Where the symbols take the items:
QT ζ JZ
QT λ ZZ
QT ω GZ
QT θ ZS
QT γ CL
QT ε SD
MJ ζ QN
MJ λ TQ
MJ ω JM
MJ θ RF
MJ γ HM
MJ ε LS
RG ζ QP
RG λ ZT
RG ω TJ
RG θ FM
RG γ CJ
RG ε ZB
NZ ζ HD
NZ λ HM
NZ ω LJ
NZ θ LS
NZ γ MJ
NZ ε PC
NM ζ LQ
NM λ NL
NM ω RM
NM θ MD
NM γ ZJ
NM ε LG
HM ζ NZ
HM λ LB
HM ω PC
HM θ GD
HM γ TQ
HM ε RF
NB ζ JJ
NB λ HD
NB ω JN
NB θ BL
NB γ HN
NB ε FZ
GS ζ PN
GS λ MZ
GS ω HJ
GS θ TJ
GS γ QP
GS ε SQ
GB ζ LF
GB λ ZS
GB ω QQ
GB θ RT
GB γ SD
GB ε JZ
HJ ζ TL
HJ λ SQ
HJ ω NL
HJ θ PN
HJ γ QJ
HJ ε HZ
GT ζ SQ
GT λ FM
GT ω SJ
GT θ MZ
GT γ ZB
GT ε QP
HN ζ ZM
HN λ QN
HN ω SF
HN θ LJ
HN γ HD
HN ε BL
BL ζ SF
BL λ JM
BL ω JJ
BL θ HN
BL γ LJ
BL ε NB
DR ζ GJ
DR λ SF
DR ω CZ
DR θ DD
DR γ JN
DR ε HS
TL ζ MD
TL λ HJ
TL ω NM
TL θ DM
TL γ FJ
TL ε NL
CJ ζ MZ
CJ λ JB
CJ ω GT
CJ θ ZC
CJ γ ZT
CJ ε FM
TJ ζ QJ
TJ λ ZB
TJ ω PN
TJ θ QP
TJ γ GT
TJ ε GS
LS ζ JM
LS λ GD
LS ω HD
LS θ MJ
LS γ RF
LS ε NZ
GZ ζ LB
GZ λ SD
GZ ω HG
GZ θ JZ
GZ γ GB
GZ ε CD
RF ζ PC
RF λ HG
RF ω QN
RF θ HM
RF γ GD
RF ε MJ
ZZ ζ QT
ZZ λ SL
ZZ ω SD
ZZ θ BZ
ZZ γ JH
ZZ ε BT
LB ζ HM
LB λ GZ
LB ω RF
LB θ QQ
LB γ LF
LB ε HG
QP ζ SJ
QP λ RG
QP ω QJ
QP θ GT
QP γ MZ
QP ε TJ
JH ζ CL
JH λ LQ
JH ω ZS
JH θ LC
JH γ SL
JH ε BZ
HZ ζ NL
HZ λ SJ
HZ ω TN
HZ θ HJ
HZ γ PN
HZ ε FJ
HS ζ CZ
HS λ JJ
HS ω NS
HS θ DR
HS γ DD
HS ε BR
JM ζ BL
JM λ LS
JM ω NB
JM θ QN
JM γ PC
JM ε HD
LC ζ BT
LC λ BB
LC ω CL
LC θ SL
LC γ RM
LC ε JH
ZB ζ TJ
ZB λ ZC
ZB ω GS
ZB θ RG
ZB γ FM
ZB ε MZ
SD ζ GZ
SD λ BT
SD ω CD
SD θ QT
SD γ ZS
SD ε RT
CL ζ RT
CL λ JH
CL ω GB
CL θ BT
CL γ ZZ
CL ε ZS
FZ ζ JN
FZ λ LJ
FZ ω DD
FZ θ NB
FZ γ BL
FZ ε ZM
JZ ζ QQ
JZ λ QT
JZ ω LB
JZ θ GB
JZ γ RT
JZ ε GZ
JB ζ CJ
JB λ JT
JB ω FM
JB θ DL
JB γ FS
JB ε HC
DM ζ ZJ
DM λ PN
DM ω MD
DM θ FJ
DM γ HZ
DM ε TL
SJ ζ HZ
SJ λ QP
SJ ω FJ
SJ θ SQ
SJ γ GS
SJ ε QJ
RM ζ BZ
RM λ LG
RM ω ZZ
RM θ LQ
RM γ BB
RM ε SL
HG ζ RF
HG λ CD
HG ω MJ
HG θ LB
HG γ QQ
HG ε TQ
NL ζ NM
NL λ HZ
NL ω LG
NL θ TL
NL γ DM
NL ε TN
LZ ζ FS
LZ λ TB
LZ ω DL
LZ θ NS
LZ γ CZ
LZ ε QC
SZ ζ HC
SZ λ NS
SZ ω ZT
SZ θ JT
SZ γ QC
SZ ε FS
NS ζ SZ
NS λ BR
NS ω FS
NS θ CZ
NS γ GJ
NS ε LZ
ZJ ζ MR
ZJ λ DM
ZJ ω BB
ZJ θ TN
ZJ γ NL
ZJ ε MD
ZT ζ RG
ZT λ FS
ZT ω ZB
ZT θ HC
ZT γ JB
ZT ε ZC
PN ζ DM
PN λ GS
PN ω TL
PN θ QJ
PN γ SJ
PN ε HJ
FS ζ ZT
FS λ LZ
FS ω ZC
FS θ SZ
FS γ JT
FS ε DL
GD ζ LS
GD λ QQ
GD ω NZ
GD θ TQ
GD γ HG
GD ε HM
TQ ζ MJ
TQ λ LF
TQ ω LS
TQ θ HG
TQ γ LB
TQ ε GD
DD ζ TB
DD λ ZM
DD ω GJ
DD θ JN
DD γ JJ
DD ε DR
BT ζ SD
BT λ LC
BT ω RT
BT θ ZZ
BT γ BZ
BT ε CL
QQ ζ GD
QQ λ JZ
QQ ω HM
QQ θ LF
QQ γ CD
QQ ε LB
CZ ζ JT
CZ λ HS
CZ ω SZ
CZ θ GJ
CZ γ TB
CZ ε NS
QJ ζ FJ
QJ λ TJ
QJ ω DM
QJ θ SJ
QJ γ SQ
QJ ε PN
SL ζ ZZ
SL λ MR
SL ω BT
SL θ RM
SL γ LQ
SL ε LC
LQ ζ JH
LQ λ NM
LQ ω BZ
LQ θ BB
LQ γ MR
LQ ε RM
HC ζ FM
HC λ SZ
HC ω RG
HC θ JB
HC γ DL
HC ε ZT
LF ζ TQ
LF λ GB
LF ω GD
LF θ CD
LF γ GZ
LF ε QQ
CD ζ HG
CD λ RT
CD ω TQ
CD θ GZ
CD γ JZ
CD ε LF
TN ζ LG
TN λ FJ
TN ω MR
TN θ NL
TN γ TL
TN ε ZJ
LG ζ RM
LG λ TN
LG ω SL
LG θ NM
LG γ MD
LG ε MR
PC ζ LJ
PC λ RF
PC ω HN
PC θ NZ
PC γ LS
PC ε QN
SQ ζ HJ
SQ λ GT
SQ ω HZ
SQ θ GS
SQ γ TJ
SQ ε SJ
BR ζ NS
BR λ JN
BR ω LZ
BR θ HS
BR γ DR
BR ε TB
DL ζ ZC
DL λ QC
DL ω CJ
DL θ FS
DL γ SZ
DL ε JB
ZS ζ GB
ZS λ BZ
ZS ω JZ
ZS θ CL
ZS γ BT
ZS ε QT
TB ζ LZ
TB λ DD
TB ω QC
TB θ BR
TB γ HS
TB ε GJ
JT ζ JB
JT λ CZ
JT ω HC
JT θ QC
JT γ LZ
JT ε SZ
LJ ζ FZ
LJ λ PC
LJ ω ZM
LJ θ HD
LJ γ JM
LJ ε HN
MR ζ SL
MR λ ZJ
MR ω LC
MR θ LG
MR γ NM
MR ε BB
ZC ζ ZB
ZC λ DL
ZC ω MZ
ZC θ ZT
ZC γ HC
ZC ε CJ
MD ζ BB
MD λ TL
MD ω LQ
MD θ ZJ
MD γ TN
MD ε NM
GJ ζ QC
GJ λ DR
GJ ω JT
GJ θ TB
GJ γ BR
GJ ε CZ
QC ζ DL
QC λ GJ
QC ω JB
QC θ LZ
QC γ NS
QC ε JT
HD ζ NB
HD λ NZ
HD ω FZ
HD θ JM
HD γ QN
HD ε LJ
RT ζ CD
RT λ CL
RT ω LF
RT θ SD
RT γ QT
RT ε GB
ZM ζ DD
ZM λ HN
ZM ω DR
ZM θ FZ
ZM γ NB
ZM ε SF
JJ ζ HS
JJ λ NB
JJ ω BR
JJ θ SF
JJ γ ZM
JJ ε JN
FM ζ GT
FM λ HC
FM ω QP
FM θ CJ
FM γ ZC
FM ε RG
BZ ζ ZS
BZ λ RM
BZ ω QT
BZ θ JH
BZ γ LC
BZ ε ZZ
FJ ζ TN
FJ λ QJ
FJ ω ZJ
FJ θ HZ
FJ γ HJ
FJ ε DM
SF ζ DR
SF λ BL
SF ω HS
SF θ ZM
SF γ FZ
SF ε JJ
QN ζ HN
QN λ MJ
QN ω BL
QN θ PC
QN γ NZ
QN ε JM
MZ ζ GS
MZ λ CJ
MZ ω SQ
MZ θ ZB
MZ γ RG
MZ ε GT
JN ζ BR
JN λ FZ
JN ω TB
JN θ JJ
JN γ SF
JN ε DD
BB ζ LC
BB λ MD
BB ω JH
BB θ MR
BB γ LG
BB ε LQ

In the rows, zero is written as 48.

The rows follow the links: the fewer symbols apart two items are, the more alike their rows tend to be.

Known rows, each with its item:
[ 41  60  51  68  34  56  23  47  48  53  79  34  29  30  35  66  45  30  48  29  53  69  54  75  43  43  35  51  44  61  55  37  55  58  68  27  27  57  63  69  79  46  30  26  39  45  55  37  88  30  23  71  29  39  80]; item MD
[ 46  57  55  63  32  58  21  46  43  52  82  33  29  30  33  66  43  32  45  28  51  68  54  79  46  41  41  52  42  64  53  37  58  59  69  29  27  55  64  61  78  47  33  21  41  38  54  41  87  31  22  72  31  39  81]; item ZJ
[ 45  45  64  21  58  19  25  76  38  60  18  39  32  15  28  24  39  22  40  39  59  47  37  54  34  26  32  75  55  22  36  32  59  63  31  49  25  58  41  38  31  47  49  74  74  45  32  23  45  66  35  58  60  45  34]; item LF
[ 50  53  68  46  33  60  31  24  36  36  74  72  45  55  60  73  38  93  47  52   3  60  55  84  62  62  63  33  48  59  42  32  41  41  76  43  74  24  53  33  59  51  79  44  38  36  55  64  63  39  40  53  50  55  66]; item SQ
[ 49  45  65  58  53  47  50   9  59  28  57  85  60  72  56  54  59  89  68  42  16  53  72  67  44  48  63  41  39  65  52  28  42  34  38  54  87  29  48  50  81  52  51  56  21  46  37  61  55  31  47  45  48  61  60]; item ZB
[ 85  48  27  46  49  67  76  44  63  58  28  46  50  51  42  33  53  35  50  67  63  36  64   5  70  43  54  43  52  43  48  74  55  42  19  84  72  35  28  27  39  48  42  63  38  64  53  61  25  62  62  71  48  33  27]; item SF
[ 50  52  68  52  39  53  38  20  46  35  67  81  48  60  60  68  44  98  55  51   0  60  61  79  58  58  62  36  47  60  44  29  38  37  62  46  83  25  50  36  66  52  73  53  31  43  49  64  62  37  44  54  52  59  62]; item TJ
[ 39  57  47  42  56  17  58  59  47  73  15  50  37  32  49  22  44  31  50  47  68  33  15  37  34  47  35  55  51  19  46  57  41  62  27  55  35  68  61  32  28  71  55  52  90  41  52   7  55  46  48  39  66  51  29]; item HM
[ 23  48  58  43  57  40  14  84  18  44  33  24  40  30  42  73  49  41  35  66  53  60  49  63  33  41  23  64  66  24  34  38  40  65  68  25  24  43  46  80  25  33  48  78  57  70  36  64  33  64  49  43  49  52  42]; item ZS
[ 49  48  67  56  46  47  44  13  52  32  62  86  54  65  59  62  53  97  64  46   6  57  69  74  51  54  61  36  44  62  50  28  40  34  50  50  86  28  49  42  73  53  65  57  25  44  44  63  59  33  47  49  50  59  61]; item GT
[ 44  45  62  26  61  16  31  74  43  61  15  43  30  15  32  21  39  23  44  39  59  45  31  50  35  29  32  71  52  21  37  35  57  61  27  52  27  61  44  34  30  51  52  71  77  44  34  17  49  64  36  56  63  43  34]; item QQ
[ 51  55  60  52  27  65  17  44  40  47  87  33  31  33  31  66  39  37  41  29  43  64  51  82  52  45  51  51  42  63  47  39  61  59  78  30  28  50  65  53  75  44  42  16  42  33  58  46  80  35  23  69  31  43  81]; item NL
[ 48  24  43  37  53  58  75  29  67  21  69  56  86  88  58  29  54  57  51  26  46  33  49  32  48  53  78  43  26  79  60  46  59  28  44  49  47  57  44  48  63  40  33  17  29  27  46  53  31  48  60  14  44  53  51]; item FS

Each walk starts at a row. The symbols on each line, taken left to right, move it on to the next item.
Answer with the item's row; about right is enough.
new walk
[ 53  51  65  40  26  71  17  36  30  41  84  43  37  41  42  73  34  62  35  41  22  62  49  85  62  56  64  43  45  64  41  37  58  53  90  35  43  35  59  38  60  46  65  19  42  28  62  59  68  42  30  60  38  48  76]
ε θ ε γ λ ε λ
[ 50  50  66  56  41  51  40  17  50  34  65  85  49  62  60  64  47  99  58  50   3  59  65  77  55  56  62  36  47  62  46  28  40  37  55  50  88  26  48  40  71  52  69  56  29  44  44  63  60  34  45  52  50  59  61]
ω ω γ ε λ θ
[ 52  52  68  44  30  62  28  30  34  38  77  66  43  52  57  73  36  89  42  53   5  61  50  85  63  61  65  35  48  62  40  33  44  44  81  43  67  25  54  31  56  50  79  39  40  35  57  65  63  41  40  57  48  55  67]
new walk
[ 53  53  68  42  29  66  25  32  31  38  79  62  44  48  52  75  35  84  40  50   8  58  51  86  64  60  64  37  46  62  39  35  49  46  86  40  61  28  56  33  57  47  77  33  39  33  58  65  65  43  39  57  47  54  70]
ω γ ε ε ω λ ζ γ
[ 49  57  57  58  31  62  18  45  43  49  84  34  29  32  32  65  40  34  42  26  47  67  53  80  48  43  47  52  41  64  51  38  60  58  74  29  26  51  63  56  77  47  38  20  43  37  54  43  83  32  22  72  31  41  80]
ε λ θ θ ζ ω γ λ
[ 52  53  62  47  26  69  16  41  38  45  86  35  32  33  33  69  36  44  38  33  39  63  49  83  53  49  55  48  40  66  46  38  63  60  83  33  29  44  63  46  71  44  48  13  42  31  58  50  80  36  25  67  33  40  80]
new walk
[ 49  39  64  57  54  48  53   9  62  28  59  84  64  75  54  50  64  86  70  37  19  53  75  63  42  45  67  44  37  67  55  29  47  34  35  54  84  33  48  51  84  52  44  52  20  46  35  59  53  31  48  43  47  63  59]
θ ζ ζ λ λ ε ζ ω λ ω
[ 52  53  66  39  27  67  21  32  30  40  81  55  41  47  50  75  33  78  37  48  13  61  48  87  64  59  66  38  47  61  42  36  51  50  88  39  53  29  57  34  56  48  75  27  42  32  61  63  66  42  36  58  43  52  71]
ω λ ε γ ω γ θ ω γ ω
[ 37  62  50  75  38  50  25  50  49  58  78  35  29  31  39  66  45  29  51  30  54  72  54  75  40  43  30  51  45  60  55  35  50  57  64  26  30  59  65  72  79  44  30  31  38  48  52  35  90  26  24  71  30  40  79]
new walk
[ 49  52  67  48  36  56  35  24  40  36  70  77  47  57  60  71  40  95  52  53   1  61  57  82  60  61  62  33  48  60  43  30  40  39  69  47  79  26  49  35  61  53  75  48  35  38  51  64  61  38  43  54  51  58  63]
ω ζ γ λ θ λ ε λ ε
[ 49  45  64  59  48  50  46  11  57  32  62  85  57  69  58  58  57  93  65  44  10  55  72  71  49  51  62  40  40  62  49  29  41  34  43  53  87  28  47  46  79  53  57  57  22  44  39  62  57  32  46  48  50  62  59]
λ γ ω λ θ ω λ θ
[ 48  28  55  50  58  53  63  14  67  19  63  67  77  85  50  37  66  68  65  27  39  41  70  48  38  46  76  49  28  74  60  39  55  33  33  52  63  45  49  57  81  47  28  33  19  36  34  59  41  37  52  24  42  62  56]
new walk
[ 15  58  47  65  55  38  23  81  23  50  41  30  41  37  53  84  51  46  41  67  56  65  49  65  32  49  14  54  69  30  42  40  28  61  71  19  31  48  49  92  32  36  46  74  51  77  39  62  47  52  50  40  48  53  50]
λ γ ω λ θ ω λ θ
[ 22  68  42  86  43  37  31  63  48  60  61  39  33  31  51  75  51  36  54  47  57  74  51  68  33  51  11  47  56  49  54  36  30  55  62  20  34  63  59  90  67  45  33  53  40  66  47  38  81  27  33  58  38  43  69]
ζ ζ ω ω θ ε ε
[ 43  48  58  27  58  14  35  73  44  66  16  45  31  18  34  19  39  25  44  37  61  42  26  47  36  30  31  69  51  21  39  37  54  61  24  51  27  64  46  33  31  55  54  68  80  43  38  12  50  58  36  55  65  44  34]
new walk
[ 48  25  52  47  57  54  67  15  65  18  64  66  79  87  53  34  64  65  63  26  41  37  64  45  39  46  75  47  26  76  60  41  57  31  34  50  57  48  49  55  79  44  27  26  22  35  37  59  38  38  56  22  40  62  53]
γ λ θ ζ ζ γ
[ 48  24  50  43  57  55  68  19  66  16  66  60  83  86  56  33  62  61  60  24  44  35  59  40  41  50  77  46  26  76  62  43  58  31  38  49  54  51  48  53  75  42  29  23  24  31  39  58  34  41  58  16  41  58  53]
ζ γ λ θ ε ζ ε
[ 47  30  59  53  57  50  60   9  66  20  62  73  71  83  52  39  66  72  68  29  33  43  70  53  37  45  72  48  29  74  58  37  53  32  31  53  70  41  50  53  86  48  30  39  20  38  33  58  44  34  51  29  41  62  57]
new walk
[ 53  52  66  41  27  70  20  36  30  39  85  50  39  43  46  74  33  71  36  45  17  60  50  87  62  57  65  40  45  63  40  38  55  53  90  36  48  33  61  34  57  47  70  23  42  29  60  62  65  44  35  59  41  50  73]
γ ζ ε ε ε ε ζ ζ
[ 19  69  42  85  48  35  31  67  44  62  59  39  32  35  54  79  50  40  53  50  57  72  50  66  34  50  10  45  60  45  53  38  28  54  61  19  35  62  59  91  59  43  37  60  42  67  46  41  77  29  38  56  39  46  66]
θ ζ ζ γ γ ω ω ω ω γ
[ 38  54  51  40  58  14  53  63  48  73  14  51  33  29  45  19  43  29  48  43  66  38  16  40  33  43  34  60  49  21  46  51  45  63  23  53  33  68  58  31  27  67  56  57  90  38  47   4  56  51  46  43  67  49  30]
new walk
[ 12  64  44  77  53  36  28  76  32  55  49  36  37  37  56  83  51  46  49  61  54  70  49  65  32  52  11  48  65  36  47  40  22  56  69  17  34  54  55  95  41  40  45  70  48  74  42  53  58  42  47  46  43  52  58]
ζ θ θ ε ζ ε ζ
[ 45  44  65  21  61  24  22  78  36  55  18  35  31  15  27  28  41  24  38  42  56  47  38  55  37  24  31  74  57  22  33  32  60  61  34  46  23  55  39  43  34  42  48  77  72  50  32  29  42  69  35  57  58  43  36]
γ λ ε ω γ ε
[ 45  42  67  21  60  26  16  81  31  52  18  31  33  16  25  34  40  26  35  45  57  50  42  56  35  24  31  75  56  22  33  32  61  63  36  46  24  52  39  47  28  38  49  76  69  53  30  35  38  71  37  57  56  46  37]
new walk
[ 17  70  42  85  48  35  32  70  41  57  56  40  33  35  57  82  52  41  52  55  55  72  49  65  34  51  10  46  61  43  51  38  24  52  64  17  35  60  57  95  52  44  39  64  45  72  45  45  72  34  41  52  42  46  63]
ζ λ γ λ λ γ θ ε γ ε
[ 54  51  63  41  27  72  18  38  30  42  85  39  35  39  38  71  34  55  35  39  26  61  48  87  59  52  63  44  43  64  43  39  60  56  90  33  36  38  62  40  63  44  59  16  43  30  62  57  73  40  28  63  37  46  76]
ω ε ε ω ω ζ ε ε θ λ
[ 17  55  50  59  57  41  19  81  22  48  37  28  40  33  49  79  51  44  40  67  54  62  49  65  32  46  17  56  69  28  39  40  32  60  73  19  31  46  49  89  27  35  48  75  53  76  37  63  42  57  49  39  47  54  48]
